Each row is followed by its class.
[-17   7  90 -47 -28  26   7 -26  42 -44  26  18  -4   1  28 -27 -10 -18
  10  -1  34  23  -6  30 -32 -38 -47 -26  -8  -1   0  28  -9  45]
Vaf
[-16 -13 -15   0  17  -1   1 -16   9   1  -8  -9  12   8 -18  26  23   2
 -25   1 -17 -19 -22   8 -10 -12 -25 -17  -9 -24 -11  -4  20  11]
feno
[ 28  -7  31   0 -27  -2 -34  50  33 -39 -38  15 -71  -3 -23   2 -15 -18
 -12 -20  46 -17 -53  -7  24 -13  14  39  19 -23 -16  -1  17   8]
feno
[ 11  17  -1 -14  19  58 -25 -17  -9  22 -15 -27   2  10 -11 -12  75   4
 -13  -4   4  -7 -13 -22 -20   8   7 -29 -10  -1  29  36 -20  -2]
Zoti
[ -6 -10 -19  -1   8   3  -8   9 -26  16  -1   4  27 -21   1  10 -20  18
   6 -15   7   1   8  -1  -9 -10  -2  -5  -4  15   3  -3  19  -5]
Keru
[ -5   6  -1 -16  14   8  -2  -1 -14  14   2   4 -20  -4   9 -21 -15  11
 -15 -11  12  -1   0  -1   4 -21 -14  -5 -12  -4  -4 -14   8 -11]
Vaf
[  8  -7  18 -14  -6 -15   4  -7   0  -2  18  -5  15  -9  -1  -2  -8  -1
  -8  16   2  11  -9  -7  -9  -5   1 -18 -12   7   1  -4  16 -12]
Suv
[  2   8  -1  -1   5   9 -10  10  -2  -4  -5   6 -12 -14  24  -2  -5  -9
  32   3   6 -12   4   1 -23   1 -20 -10  13  23   3  -1   5   8]
kap
[ 12  -5  18 -12   8 -10   2   8   7   8  17 -19 -13  -8   2   1  10 -12
   6  14  -2  17  -1  -3  -1  -3   3 -11   2  13   0   9   2   0]
Suv
[ 30  -1  10  -6  30  24  -7  -9 -27   7  -6   3  35 -10 -16   1 -20   6
   2  14  -1 -32   0  -8  -1 -19  32 -28   6  -6   5   8   8 -35]
pafid
[   4  -58    3   30   23   49    2  -40 -114   34   23   61  -19   -3
   22   13   64    0  -59    2   17  -43   28   70   19  -13  -42   17
   -5  -23   32  -15  -16  -43]
Vaf
[ 14 -32  20 -19  -4   3   2  10  -2   2  14 -31   9   1   0  -2 -10 -12
 -10   9  -3   0  -7   2   1 -15  -4 -17  -4  -1  14   4   4  19]
Rab
[ -5 -51  21 -28  -2 -14 -25  20 -32  -6  -1   7   2 -22  -4  16  22 -12
   7 -19  26   5 -32 -12 -35  -3 -21  18 -20  12  -9  -8  -1  -1]
Suv
[-23 -38  25 -78  32  10  24 -22  41 -14  40  49  -7   3 -26 -45 -72 -24
 -31  19  21 -62  43  23   3 -66  13 -19 -33  31 -16 -25   4  15]
bigi
[ 10  33  37   7  49  42  19 -12 -54 -19 -49  22  41 -11  -6 -30  24   1
  18   2  15 -12 -56  16 -19   5 -26 -35  19 -15  30  -6 -20  13]
Vaf
[ -2 -15 -20  -5  -5  11   5 -11 -30 -16   1 -15 -13  -4  -2 -16   8  -6
   4  15  15 -26 -10  23  -9  -7  -6 -23  -7 -11  19  10   0  21]
Rab
[  0  23   9 -26 -25   6 -13 -12 -11   3  17  22 -11   2  28 -22 -13 -11
  22   3  13  11   5   6 -23  -2 -24 -21 -23  15  34  16  -1 -15]
kap
[-11 -29 -16 -17 -16 -16  22 -29 -13  -3  24 -20  17 -13 -25 -23 -22  13
 -26 -11 -13   4 -22   8   3 -34  -5 -21 -25   0 -25 -30  30  -2]
Suv
[ 16   0 -30   9 -11   3  10  10 -23 -11 -17  13   4  -3 -22  -5  11 -18
  15  19   8 -15 -19  17  -5   3   4 -12  25  -7  11  20  -8  32]
feno
[ 26  11  12  17   0  11 -13   8  23 -36 -11 -29 -10  -3  -8  21  15  22
   2  32  23  -5   0  16  13  28   5 -42 -44 -28  20  20  28  35]
Rab
[ -7  17 -13 -20  -9  -1  -5  22   2  11 -16  -5  10   5 -13   7  19 -16
  -4   9 -20 -12  -6  -2  -7   4  -5 -11  11 -10  11 -13   4  38]
bigi
[  8  33  -1   9  12  21   6  -1  11   6  13  -7   6 -20  30   0 -10   3
  -1  18 -14 -12 -16   9 -11 -13 -29 -31  -6 -11  21  13  46   5]
kap
[  9 -18  14 -12 -37 -26  -9 -30   2 -20  17  35 -17  -5  27 -15 -39 -12
   8  -3  25 -12  10  13 -12   0 -12  -2 -17  11   2  -1   0 -18]
kap
[-15  35 -10 -10 -40   4  -6 -35   0 -18   1   8 -20   8  -3  -3  -5 -14
  16   5   0 -13  -1   3  -3 -12  -8 -19  -4 -31  -3  11  -1 -15]
kap
[ -4   3  12 -26  32 -17  33 -70   3  -9  46  40  30  -8  31  11 -21  11
  15 -11  -2 -13 -36   8 -34   0 -35 -50 -74  -2  -3 -24  31 -16]
kap
[  1  -8  37 -34  34 -14  -7  57  -8  -6  28  18  -7   2   3  43  20   9
 -24  -7  -6  45 -44 -38   7 -10  -9  -5  -3  -4  28  29  21  18]
rulad
[-13   9   2 -17  12  -3 -18 -10 -10  -1  -7  -8  -6 -17  -7  -3  14   1
  -3  16  14  -2  -2  -2 -20  -8 -19 -18 -13 -12 -12   3   6   1]
Suv
[-12   5  -9 -12   2  22  -3   1 -12   1   0   0  -1 -10 -12   5  30   1
   0  14  11  -5  -9  -2 -26   6  -8  -7 -24   3  -9  -1  -1  10]
Zoti
[   3   62   22   29  -25   21    8   17  -42   55   14   50  -42    9
   72   51   86   11   -7   21   40  -39   47  -24   20  -34   38 -112
   47   -6   12   -4  -13   70]
Vaf
[ 21 -40 -10 -25 -20  10 -29  19   9  -9   2  15  30  30 -28  18 -14   6
 -23   1   5  -1   8 -10   3   3   0   7  13  -6  40  13  24   4]
feno
[ -5  40  16 -11   8 -28 -12 -13 -20   5   1  17   5   3  -4  47  29  -3
  15  37   6  27  15 -19  -7  25  -6 -33  -3 -37  -9   4 -17  -6]
Suv
[ 15   9  -6  -8   5  -9 -19 -16 -21  21 -10  -5   9 -13  -2  19  10 -14
  18  -7  11  -3  11  13   2   6  -6 -10   4 -25   3  30 -17  14]
Keru
[ 25  12 -12  -3  16  27 -23   5  22  -2 -24  -1   2  -3  -5 -22 -14  18
 -11   7   3 -26 -13 -29 -13  -7  18   2   5  -7  13   7  15 -23]
pafid
[ -8  15 -22  10  -4  12  -6 -35 -14  -5  -8 -23   1  16   0  27  33   9
   0 -15 -13 -26  -6  29   8  -2 -14 -24  53 -29  19   4  18  16]
Keru
[-14   1 -10  12   9  11  13 -12  -1 -17   7   5  -3  -1  -9   1   1  15
   4  17  -5 -13  14  15  -3 -16  20 -32 -21  -2   9  35  -4   2]
pafid
[ -8 -10  21  15   1  25 -28  -5 -89 -22  -3  55 -32 -23  30 -26   3  46
 -83  -1  50   7 -14   5   7 -38 -23 -20  14 -26  28  30  -1 -24]
Vaf
[ -2  -6  -1   7 -26  21   6  -8  -3  -3  11   5  11  10  37   9 -23  19
  24 -34  14 -53  -6  14  -7  -9   2  -8  37  18  15 -61  73 -19]
Vaf
[  0 -24  21  -6 -23 -10   7   4  -2  -9  13  25   7  19   9  17 -20   0
 -12  13  15  -5  13  -7  10   1   5 -14  -1 -22  27  -8  -2  20]
Rab
[  1  25 -26  18 -33  16 -16 -26 -16  -6 -32  10  26   2 -13  -6  42   0
 -14   7  -6 -11  -3   2 -10  27   3 -17 -11 -43  29  32 -15  13]
bigi
[ 12 -34  51  -6  30 -24 -17   8 -25 -43  -7  27 -24 -20   1  -2 -15 -16
   0  24  37 -16   9  40   1   8  -8  12  18  30  -7  10  -5 -11]
rulad
[ 34  28 -10   7 -17   0  18  -4 -47  18  13  14 -11 -16  16  -6  22 -10
   2  44  -2 -14 -12  31  -7  -7   6 -35   6  -3  13   1  -1  12]
pafid
[ -5  -8  -3  -3  11   7   5 -11 -35  10   9   0   1  -2   2   4  -6  13
  -6 -12   3  -4   7  13  10 -13  -9 -14  -7  -8  -5 -15  12 -16]
Vaf
[  8  31 -11 -43  13  -6 -30   8 -25   0  -8  16 -49  -3  -7 -13  45   0
   8   8  36  -8 -10 -42 -16  -6  27 -34 -19  28 -18   4 -19  -6]
rulad
[  6 -28  21 -10  -1  24   1  52 -41   6   1 -32   2  -1 -14   3  -2   7
  23 -33   2  15   5  15  22 -22  12 -20   9  44  10 -16  15  14]
Vaf
[  4 -18   1 -22  -2   8  -7  12 -23   6   6  -8   6   4  -7  34  14 -15
   5  13   5 -20 -14  -3  -8  -1 -13  -4 -16 -31   6 -20  15  10]
Rab
[-10 -12 -17   2  17  -1   0   7  -7  16  -4  -4   6 -19   7  -6 -18  13
  -4 -19   2  -5  -3  -2  -7 -18  -2   0  -2  21   3   3  11  -3]
Keru
[  5 -41 -18 -12   5   3   6   3 -37  25  20 -20  14 -11  -2  -4 -25   1
  -6 -13  -6  -2   5  20  11 -12 -17  -5 -15 -15   7 -16  16  16]
Rab
[-27  25  14   0 -17  21  25 -25 -17   6  17  22   4   0  12   4  13 -18
   7   6 -19  -2  -7  30  -7 -26 -43 -30 -13 -20   5  -9   3  15]
kap
[  4  20  24 -13 -13   9  -9   5   4   6   3   0  13   1  10   2  -8  -6
  14   3  -5   9   6  -3  -6  -7 -18 -35 -12   5  15   2   9   9]
kap
[ 11 -14  18 -12 -21   9 -22 -17   6   1  -6  26 -12  17  10 -30 -13   8
 -24 -20  10  -9  -7   0  -6 -10  -3  13   0  -7  30  -1  -6 -22]
pafid
[ 31 -13 -13  -4  -2  11  -8 -13  -4 -19  16 -20  17 -17 -14  25  26   5
  -4  22  -2  -1 -23  -3 -11  10  -6  -5   6 -25  -9   6  35   2]
Suv
[-50  19  -6 -18  -7  29   5  50   2  15 -13 -28 -28  15   6 -29  36   4
   0  -6 -43  27 -35  -4 -40 -35 -34   3  17  44  22 -26   1  15]
pafid
[ 18  -2  11  -9   9  23   5  -4   3 -14   2   7  17  -9 -23 -10   7 -14
   0  13   2 -17 -11  14   7  -8  -3   3  -4 -12   5  17  19   8]
rulad
[ 12 -24  33 -28  11 -11 -21  11  -5   1   7  -8 -25 -11 -14 -10  -3 -13
   1  11  25  12  17   9   0  -4   3  -4 -30  25  -3   9 -10 -16]
Suv
[ -6  -1  -6 -15   2  42   1  34 -53  14  28  28 -32 -15  30 -14   0  -1
  34 -16   5  11 -12  25 -23 -11 -35   9 -15  61  25 -41  32 -29]
kap
[ 49  20  51  18  67  29  -6  -1 -62  20 -30   7 -41 -72  48 -78 -43 -20
  60 -23  59 -14 -10  29 -12  -3  10  13  24  59 -34 -11 -22 -69]
Vaf
[-38 -10 -42  -4  -1  20  17 -11 -19 -19   0   6   8   8 -23  28  15 -14
  24  24  -3 -53  10  -1 -20 -15   3  12   6 -17 -13  -3   6 -19]
Vaf
[ 27  13  10 -28  14 -32  12  -5  -1  -2  13  35   0 -18   7 -21 -64   0
   7  26  22 -14   3   9   1   0  -5 -37 -57  23  -2 -30  21  -4]
kap
[ -3   0 -13 -11 -23  -6  16  -4 -20  -6  -8  -8  11  10  -9   3  20 -21
   2  18  -5 -33 -31   8 -15  -7 -11  -4   4 -16  14 -10   5   8]
Vaf
[ -1  12  -6  -3 -21 -11  19   3 -41   4   2 -14  -3  -6   8  -4  10 -12
  16  10   4 -17 -20  25  -6 -12  -2 -30   0   2  13  -2   8  12]
Vaf
[-10  31 -35  -7   2  26  -3  14 -12   5  -8   8 -18 -27   4 -24  15 -17
   4  20  -5 -10 -16  15 -29   4 -18  18 -12  -6  12  11  11   1]
bigi
[ -1 -40 -22   8 -43  -7  45   2  54   4  48  11  13  21   5   0  16  -5
 -24   9 -41  12  10 -22   3 -11  14  21  11  31  -3 -12  13  27]
rulad
[ -6 -20 -24  -9   9  14   7 -16 -29   9  17  -2  10  -2 -20 -14 -15  19
 -14  -2 -22   4  14  14   3 -27   5 -13 -15   3  -2   2   1 -19]
pafid
[  2   8 -12 -26   2 -11   5  -3  -7   3   9 -21 -25   4  11 -17   1  -5
  19   0   5   3   0  -1  -9  -6   1 -18  11  21  -1   4 -10   5]
Vaf
[ 20   7  -1 -16 -12 -21  10 -18 -10  -1  -4   5  -9   6 -15 -16  31 -27
  -3  24   3 -31 -14  25   4   2  -2 -19  -2   3   2 -16  -2  26]
rulad
[-33 -15 -10 -21  -8 -31  -6 -15  33 -33  21  -4   8   6  13  37 -11   7
   2  16  -4  -1  -4 -13 -43   0  -9   4  -6  15   4  23  20 -20]
Keru
[ 16 -38  13 -21  -8 -30  -2  18  39  -7  31 -26 -11   9  16  25 -26   1
 -32  19   0 -14 -10 -32   0 -12  17  -8  -9   0   4  -5  31   0]
Rab
[ 16 -24   5 -18 -18  -2  -2  -8 -29  -4  15  30  16  13  12  18  10   5
   2 -14  21 -10 -11 -13  -8   4   3  -8  -6  -5  20 -11   4  -4]
Vaf
[  1 -12   1  -8 -20   5 -22   5  10 -10   1  36   0   1   5   6 -36  -3
  12  -2  19 -12  29 -12  -4   3  -7  10 -14  -1  11   1   7 -13]
kap
